Below are the code and all the weights of a small trained network. Each question names an input and a class and asks about switching units off, where a switched-off unit gives its printed mean instead of its output.

import numpy as np


def w(rows, s, z=0):
    codes = np.array(rows[::2]) - 128.0
    scale = np.full(codes.shape[1], s)
    scale[-1] = z or s
    return codes * scale


def f(y):
    return np.maximum(y, 0)


def log_softmax(a):
    a = a - a.max(-1, keepdims=True)
    return a - np.log(np.exp(a).sum(-1, keepdims=True))


def net(x, mask):
    res = np.array(x, float).reshape(1, 2) / 4 @ E
    y = f(res @ A[0][:, :-1].T + A[0][:, -1])
    res = res + np.where(mask, y, B[0][:, -1]) @ B[0][:, :-1]
    return log_softmax(res[-1] @ U[:, :-1].T + U[:, -1])


A, B = {}, {}
E = w([
[70,102,67,98,188,42,34,121,179],'x0',
[158,66,151,228,58,40,3,198,95],'x1',
],0.013)
A[0] = w([
[169,177,223,198,30,229,122,100,43,235],'neuron 1',
[40,65,58,94,175,110,51,104,254,216],'neuron 2',
[96,224,66,71,213,173,170,54,187,140],'neuron 3',
[235,94,231,212,76,183,140,143,37,206],'neuron 4',
[105,64,78,153,194,20,10,213,191,253],'neuron 5',
[179,58,79,203,77,57,82,170,126,156],'neuron 6',
],0.0084,0.0039)
B[0] = w([
[179,102,71,63,108,180,184,246,205,212],'neuron 1',
[53,116,141,85,98,172,99,86,83,209],'neuron 2',
[50,37,104,143,210,125,177,71,141,208],'neuron 3',
[170,79,77,132,76,108,117,226,203,215],'neuron 4',
[88,70,212,158,59,151,81,84,103,250],'neuron 5',
[132,104,208,165,162,154,109,147,191,217],'neuron 6',
],0.012,0.023)
U = w([
[136,204,83,112,81,113,45,152,89,60],'0',
[57,115,188,181,61,131,23,112,51,103],'1',
[179,82,177,239,81,105,112,195,168,61],'2',
[204,211,70,172,108,120,164,90,33,2],'3',
[71,105,87,90,179,190,188,46,120,245],'4',
[203,238,48,152,92,48,62,83,55,2],'5',
[176,161,19,75,62,189,177,254,159,105],'6',
],0.0093,0.0047)

Each question gives the input, the list of numbers given to net, and the class t.
The units are the neurons (one row each of A and B). Each row of codes is followed by its name. A weight is (code - 128) times the scale printed after its matrix; where a second scale follows, it is the last column's (A, B and U).
mask holds one flag per neuron, in row order. A switched-off neuron (its flag False) gives its mean, the last column of its row in B, instead of its output. The means were averaged over made-up inputs and are rounded, as every weight is.
A unit's drop is (log p(t) with every unit on - log p(t) with that unit switched off) / (log p(t) with every unit on - log p(t) with every unit switched off).
unit that matters most: the unit with the biggest drop
k most important neurons: the k neurons with the biggest drops, biggest first
drop when u is switched off: that unit's drop, to one decimal
input [-6,7], class 6: unit that matters most => neuron 1
input [2,7], class 1: 2 most important neurons => (neuron 5; neuron 1)
input [-4,-4], class 6: 3 most important neurons => (neuron 5; neuron 1; neuron 2)
input [6,-2], class 1: 2 most important neurons => (neuron 1; neuron 5)
input [2,-1], class 4: 2 most important neurons => (neuron 5; neuron 6)
input [1,-1], class 4: 3 most important neurons => (neuron 5; neuron 4; neuron 1)
input [1,3], class 1: 3 most important neurons => (neuron 1; neuron 4; neuron 5)
input [1,2], class 1: 2 most important neurons => (neuron 1; neuron 4)
input [-6,-5], class 6: drop when neuron 1 is switched off => 0.2
input [5,0], class 1: drop when neuron 5 is switched off => 0.0
input [-7,7], class 6: drop when neuron 1 is switched off => 0.3
input [-2,2], class 6: drop when neuron 5 is switched off => 0.3
